Here is a tiny trained network, its code and every weight. The questions are about switching its units off for an input and a class, where a switched-off unit gives its printed mean instead of its output.

import numpy as np


def w(rows, s, z=0):
    codes = np.array(rows[::2]) - 128.0
    scale = np.full(codes.shape[1], s)
    scale[-1] = z or s
    return codes * scale


def f(y):
    return y / 2 * (1 + np.tanh(0.7978845608 * (y + 0.044715 * y**3)))


def log_softmax(a):
    a = a - a.max(-1, keepdims=True)
    return a - np.log(np.exp(a).sum(-1, keepdims=True))


def net(x, mask):
    res = np.array(x, float).reshape(1, 3) / 4 @ E
    y = f(res @ A[0][:, :-1].T + A[0][:, -1])
    res = res + np.where(mask, y, B[0][:, -1]) @ B[0][:, :-1]
    return log_softmax(res[-1] @ U[:, :-1].T + U[:, -1])


A, B = {}, {}
E = w([
[98,36,43,116,143,116,123,161],'x0',
[113,164,111,19,155,43,137,105],'x1',
[10,174,99,161,177,140,107,137],'x2',
],0.013)
A[0] = w([
[146,113,166,239,114,159,131,129,98],'N0',
[136,177,196,120,126,133,107,125,80],'N1',
[48,159,118,163,159,122,116,103,107],'N2',
[176,244,210,144,118,128,143,103,111],'N3',
[38,217,122,159,146,121,160,141,97],'N4',
[137,212,188,120,140,141,130,117,108],'N5',
[169,89,139,196,148,148,119,97,87],'N6',
[227,111,134,121,126,103,114,94,87],'N7',
[167,118,120,138,122,105,132,100,79],'N8',
[175,110,149,103,108,104,153,162,87],'N9',
[39,122,164,144,130,113,91,109,82],'N10',
[249,70,187,82,129,115,143,132,126],'N11',
[157,179,158,141,163,121,131,134,138],'N12',
[138,209,145,32,143,99,139,116,118],'N13',
[101,155,93,49,148,128,138,102,91],'N14',
[107,99,115,108,133,155,109,105,119],'N15',
[159,154,118,84,153,102,142,131,84],'N16',
[110,120,131,174,101,159,139,158,82],'N17',
[121,164,71,134,109,145,103,147,76],'N18',
[171,101,146,107,112,128,107,90,83],'N19',
[113,115,142,50,121,41,119,125,112],'N20',
[98,56,93,102,106,117,126,138,143],'N21',
[116,10,67,104,172,119,146,123,91],'N22',
[130,90,105,115,125,115,99,146,77],'N23',
[136,96,151,100,71,149,122,137,81],'N24',
[121,134,126,127,133,124,115,113,250],'N25',
[124,155,107,62,111,113,119,125,78],'N26',
],0.012)
B[0] = w([
[121,52,198,147,202,138,136,116,215],'N0',
[109,72,54,131,137,108,116,159,173],'N1',
[142,173,99,73,186,136,150,132,201],'N2',
[100,74,67,144,53,51,113,130,253],'N3',
[123,196,83,99,145,183,138,151,218],'N4',
[136,99,58,143,85,83,120,154,208],'N5',
[126,98,143,153,220,129,101,146,171],'N6',
[129,158,77,93,174,154,140,178,190],'N7',
[111,117,87,117,171,136,113,158,135],'N8',
[92,148,80,112,190,135,131,131,164],'N9',
[115,148,71,130,167,166,115,177,168],'N10',
[125,236,116,103,122,181,145,114,254],'N11',
[129,115,118,130,108,93,126,110,177],'N12',
[119,76,193,152,175,142,132,115,233],'N13',
[124,86,141,161,197,145,125,128,182],'N14',
[138,126,95,142,113,137,119,133,138],'N15',
[103,109,101,167,198,145,96,149,160],'N16',
[149,92,123,133,217,116,113,142,159],'N17',
[111,105,78,142,173,134,124,168,131],'N18',
[105,133,80,123,173,149,119,168,155],'N19',
[167,88,174,157,171,144,119,128,211],'N20',
[126,119,110,140,69,83,123,125,194],'N21',
[95,75,50,141,73,47,117,138,213],'N22',
[91,99,84,142,156,101,121,169,142],'N23',
[122,117,91,111,197,125,115,139,144],'N24',
[183,203,231,97,4,140,142,58,225],'N25',
[114,65,118,151,189,145,121,173,161],'N26',
],0.024,0.014)
U = w([
[113,66,10,144,48,28,63,192,78],'0',
[127,229,38,39,179,232,116,215,70],'1',
[150,29,198,198,223,175,66,163,103],'2',
[174,185,226,98,1,141,123,89,252],'3',
],0.0082,0.0045)

Each question gives the input, the list of numbers given to net, and the class t.
The units are the neurons (one row each of A and B). Each row of codes is followed by its name. A weight is (code - 128) times the scale printed after its matrix; where a second scale follows, it is the last column's (A, B and U).
mask holds one flag per neuron, in row order. A switched-off neuron (its flag False) gives its mean, the last column of its row in B, instead of its output. The means were averaged over made-up inputs and are rounded, as every weight is.
A unit's drop is (log p(t) with every unit on - log p(t) with that unit switched off) / (log p(t) with every unit on - log p(t) with every unit switched off).
The circuit of an input: a set's keep is (log p(t) with only the set's units on - log p(t) with every unit switched off) / (log p(t) with every unit on - log p(t) with every unit switched off). Starting from the 12 units with the biggest drops (on a tie, the unit counted first), units are removed one at a time, each time the one whose removal leaves the highest keep (on an exact tie, the one counted first), for as long as the keep stays at least 0.8.
units of the circuit, in order: the units of the circuit, biggest drop first
top k neurons: the k neurons with the biggest drops, biggest first
drop of u: that unit's drop, to one decimal
input [-4,-7,-8], class 1: units of the circuit, in order	(N11)
input [7,-6,-8], class 1: top 2 neurons	(N11, N3)
input [4,-8,6], class 2: top 2 neurons	(N0, N11)
input [6,7,-1], class 2: top 2 neurons	(N20, N3)
input [-7,0,-8], class 1: top 2 neurons	(N11, N7)
input [3,-3,2], class 3: top 2 neurons	(N3, N5)
input [-7,-3,7], class 0: top 4 neurons	(N3, N5, N11, N1)
input [5,1,6], class 1: top 4 neurons	(N3, N2, N4, N5)
input [6,-7,-1], class 2: top 2 neurons	(N0, N3)
input [6,6,-7], class 1: top 2 neurons	(N11, N3)
input [3,-4,4], class 1: top 2 neurons	(N3, N13)
input [0,8,-7], class 2: top 3 neurons	(N13, N20, N4)
input [-7,5,4], class 0: drop of N3	0.4
input [-7,-1,6], class 0: units of the circuit, in order	(N3)
input [3,0,1], class 3: drop of N3	0.3
input [-3,-1,-3], class 3: drop of N22	0.4
